[[-17  13 -19 -33   0  -8  32  17 -22  11  26  11]
 [-13  10 -18 -30  10   4 -10  -9 -23  47  15   7]
 [  6   1   0  56  -8   2  -2  18  26 -35 -20  -5]
 [ 17  -4  -2  63   4 -14   7   0  22 -35 -24  -2]
 [-13  -7  -2 -44  -1  12 -15 -18 -17  49  22  -5]
 [-19  14 -19 -31  -5  -7  36  25 -17   4  31   9]
 [ -6  12 -16  46  -3  -1  19  38   6 -35 -19   4]
 [ 17 -13  39 -27  -3  11 -26 -26   7  -4 -10 -10]] out -13

[[ 23  22 -23 -22 -12  13  13 -13 -21  22 -22 -22]
 [ 27  27 -26 -27  20 -20 -20  20  31 -31  32  32]
 [-27 -27  27  27 -14  15  15 -14 -24  24 -24 -24]
 [ 25  24 -24 -25 -14  14  14 -14 -24  24 -24 -24]
 [ 19  19 -19 -19   7  -8  -8   7  14 -15  15  14]
 [-19 -18  19  18  18 -20 -19  19  32 -33  33  33]
 [-21 -21  21  21  -7   7   7  -7 -13  13 -13 -13]
 [-18 -18  18  17  18 -19 -18  18  29 -30  30  30]
 [-10  -9   8  10 -45  46  46 -45 -66  67 -67 -67]
 [-19 -18  18  19  -7   7   7  -7 -14  14 -14 -14]] out -18

[[ -8 -10  10  -3  15  19 -47   1 -11  -4 -24 -39   8  -4]
 [ -6   0 -30   8  -3   2   0 -45   4  24  -6  13 -15   5]
 [ -8   4  11  -2   5 -10 -55 -25  -2  21  55  41   1  11]
 [  5  18 -12 -11  -9   8  57  11  -7  21 -17 -16   0  -6]
 [ -4   2  23  -5  -5  -3 -61  -5 -28  -5 -21   3  10  -6]
 [  3  -4   6 -12  -5   9  66  -3 -15  25  11   0 -43   6]
 [  4  14   7  -6  -5   1  44 -23 -11  33 -35  16  27 -14]] out 14

[[-24  -5  11 -13  11 -19   1   3   3 -41  -5]
 [-26  -2  32  33  32   8   5  11   5 -51  -8]
 [-16   6  45  52  45  12   2  11   8 -65  -8]
 [-47 -21   8  11   8   9  11  15  -1  -4  -8]
 [-19   0  11 -23  11 -26  -2  -1   5 -51  -4]
 [-30 -33  45 -18  45  -8  -3  21  20 -61  11]
 [ 10 -13   9 -19   9  -8  -8   8  -6   1  -5]
 [ 20   5  -6  -7  -6 -11  -8   3 -19  26 -12]
 [-26   0  22 -38  22 -30   6  -8  11 -46  -2]
 [-21 -15 -41 -57 -41 -51 -15   4 -13 -19  -3]
 [-18 -13 -35 -40 -35 -45 -15   7 -13 -23  -4]] out -13

[[ 19   1 -25 -11  -8 -22]
 [-54   1  22  15  -5  17]
 [ 25   9 -23  41   1  40]
 [-11 -15  -7  51  -7  36]
 [ 68  19 -38 -19  20 -35]
 [-20  20  27  13   8  60]
 [ 31  18 -11  55  24  53]
 [ 45   1 -33   7   1   1]
 [  2 -23 -12  49 -10  40]
 [-67   8  29 -59 -27 -28]
 [ 44  -1 -15 -23  15 -46]
 [ 29  36 -20 -44   5 -27]] out 36

[[ 25   5  -4  -7 -13 -15  -9 -10  -9 -16 -15 -15 -11 -24 -14 -16]
 [  7  24   9  -5 -14 -15 -43 -32 -32  -5 -28  -9 -30  63 -18 -11]
 [-25  -5   4   7  13  15  10  10   9  16  16  15  11  22  14  16]
 [ 25   3  -4  -6 -12 -13  -7  -8  -7 -16 -13 -14  -9 -35 -12 -14]
 [ 25   5  -3  -6 -13 -15  -8  -9  -7 -16 -14 -15 -11 -30 -14 -15]
 [-25  -5   3   6  13  15   7   9   7  16  14  15  10  31  14  15]
 [ 25   5  -3  -6 -13 -14  -8  -9  -7 -16 -14 -14 -10 -31 -13 -15]
 [ 25   6  -3  -6 -14 -15  -9 -10  -8 -17 -15 -15 -11 -25 -14 -16]
 [ -9 -27  -9   7  16  16  46  35  35   6  31  10  31 -66  20  13]] out -27
---
[[176, 194, 165, 181, 187, 146, 167], [222, 102, 206, 171, 181, 196, 211], [56, 218, 232, 182, 110, 183, 196]] gives 196
[[172, 275, 506, 102, 238, 120], [786, 180, 486, 87, 798, 609]] gives 798
[[3, 3, 2, 6, 5], [5, 4, 2, 4, 7]] gives 4
[[-47, -358, 71, -493, -777], [82, -792, -279, -866, -223], [-480, 304, -576, 734, -166]] gives -866
[[-38, -13, 9, -9, 19, -22, -15], [-9, 27, 21, 26, -29, 9, 45]] gives 9
[[208, 190, 159, 236, 254, 95, 218], [118, 179, 232, 58, 41, 68, 112], [59, 69, 173, 150, 11, 160, 45]] gives 68
[[6418, 7124, 4371, 7124, 9635, 4305], [6671, 7245, 2800, 7245, 9172, 4894]] gives 9172
---
[71 29 37 25] ⇒ 37

[ 71   6 -22  30  36 -18   1] ⇒ 36

[[ -6 -32  31  21  58   3]
 [-13 -36  38 -25  30  48]] ⇒ 48

[-28   0  19  48  65] ⇒ 48

[ 24  28 -75   2] ⇒ 24

[[71 60 45 20]
 [70 39 31 22]
 [65 25 20 28]] ⇒ 70
---
[[180  90 142 111 227  32]
 [217 106  99 150 110  38]
 [ 95 214 179 104 105 132]] out 38

[[ 37   9 -10  16  -3 -42  -3]
 [ 27   7  -5  26   5 -41   4]] out 4

[[116 102   1  99 182  80 175]
 [ 49  66 202  89 189  39 203]] out 203

[[26 23 40 26 38 62 82]
 [69 40 65 29 56 41 73]] out 73

[[-415 -306 -593  -33  643 -263   98]
 [-555  -46  200  315   38  386  196]
 [ 413   70  341 -335 -696   62 -357]] out 196

[[2740 5902 4801 5710 7748]
 [2809 5118 5598 5220 7902]] out 7902
---
[[-17  23  31 -67  51 -39]
 [ 18  16  -2 -40 -40  60]
 [ 70  47  63 -22  58 -49]] result: -40

[[ -2   9   5  -7  12]
 [-23 -53 -33 -18  13]] result: -7

[[-45  -9  27 -40  68  -5]
 [-45  -9  34 -27  61  -5]] result: 68

[[ 31 -22  37  54]
 [-12   3  13  15]] result: 37

[[  7 -30  26  26  -1 -60  42]
 [-10  21 -16  17 -39 -16  10]] result: -60

[[-30 -34 -10  55  20]
 [ 43   2  33 -54  13]] result: 55

[[ 7 60 -3 18 -6 48 25]
 [ 7 60 -3 18 -5 48 23]] result: 48
---
[410, 559, 386, 912, 87, 506, 957] value 957, 410
[255, 793, 705, 128] value 128, 255
[[365, -55, 238, 778], [-546, 301, 637, 412]] value 778, -546
[27, -30, -26, -40] value -40, 27
[888, 457, 158, 835] value 835, 888
[3, 2, 5, 7] value 7, 3
[66, 22, 48, 86, 21, 16] value 16, 66
[12, 7, -8, -21, 28, -33] value -33, 12
---
-666,44,68,555,364 value 68
800,687,328,138,829 value 328
5803,5534,5992,1711,8595 value 5992
-30,34,15,32,32 value 15
9084,7053,5021,2748,6824 value 5021
61,6,32,85,40 value 32
---
[[-62  40  40 -17  -3 -19]
 [  4   9 -42  -2  30  25]]
40

[[ 36  -7 -42  -9  65 -31]
 [ 35  31  33 -40 -26  -2]
 [ 35  -5   7 -36  -8  27]]
33

[[-45 -34  74  27 -17]
 [ -5  -9  -5 -47 -15]]
74

[[ -7  -2 -27  -3   3]
 [-25  20 -19  11 -54]]
-27

[[-44  48  -8 -11  17 -56]
 [-31  42  -7  17  30 -22]
 [ 33 -22  48  -9  28 -33]]
-7

[[-75 -22 -59   9 -75  18 -37]
 [-73 -51 -39  29 -68  60 -36]
 [ 13 -37  39 -57 -14  53  31]]
-39
---
[[ 67  28 -57  15  48]
 [ 55  67  -9   8 -40]
 [ 63  55 -51  62   6]]
-51

[[ 54  35  25  22]
 [ 47  51  18  19]
 [  2  12  -8 -13]]
12

[[ -6 -33  -4  46  39  -8  41]
 [-20  27  36  -1  12 -35   6]
 [-24  -7  -9   9 -25  -6  67]]
-25

[[ 13  44  44  49  48]
 [ 22   9  49  48  56]
 [-49 -32 -14 -30 -34]]
-14

[[  3 -24  74 -46 -21]
 [  2 -23  42  -9 -27]
 [ 23  14  22 -12  13]]
22

[[-69  23  34  15 -24]
 [ 41 -14 -24 -20  34]
 [-44   2 -42  56  19]]
-42
---
[-32 -55  -7  48] value 48
[-43  49   5  31 -69 -24  -5] value -5
[-64 -31 -10  64   9  19   8] value 8
[ 22  15 -56  56   8 -42] value -42
[-47 -37  70   1] value 1
[-68   1 -16  30 -40] value -40
[-18 -45   6 -40  22  48 -63] value -63
[18 38 65 24] value 24
[ -8  -2  -6  -1  61 -15] value -15
---
[[37, -8, -28, -47, 12], [19, 8, 17, -48, -38]] gives 37, -48
[[4, 84, 88, 65], [94, 20, 15, 38]] gives 94, 4
[973, 287, 213, 685, 744] gives 973, 213
[[-654, 293, -3, -483, -321, -600], [0, -121, -671, -965, 421, 557]] gives 557, -965
[520, 228, 413, 609, 752] gives 752, 228
[[177, 149, 13, 134], [244, 230, 24, 92]] gives 244, 13
[120, 122, 78, 244, 58] gives 244, 58
[2933, 6515, 8762, 2320] gives 8762, 2320
[53, 48, 22, 98, 35, 10, 94] gives 98, 10
[[5123, 5490, 4133, 4685, 5123], [3323, 2753, 1057, 9475, 3323]] gives 9475, 1057
---
[-0.831  1.033 -0.057 -1.124] gives 1.033, -0.057

[[-2.3 -1.0 -1.9 -1.5 -0.8 -0.8  0.8]
 [-1.6 -2.0 -2.0 -2.0 -1.7 -1.8  1.2]] gives 1.2, 0.8

[[ 0.010  0.118  0.064  0.187 -0.016]
 [-0.184  0.041 -0.231 -0.174 -0.180]
 [ 0.230 -0.053 -0.084  0.124 -0.197]] gives 0.230, 0.187

[  86.60  146.31  -27.94   58.35 -139.96 -125.49  102.96] gives 146.31, 102.96

[-0.121 -0.037  0.121 -0.148 -0.065  0.039] gives 0.121, 0.039

[ 0.020  0.049  0.131  0.015 -0.100  0.103] gives 0.131, 0.103

[[-0.12  0.03 -0.19  0.03]
 [ 0.18  0.09 -0.09 -0.17]] gives 0.18, 0.09
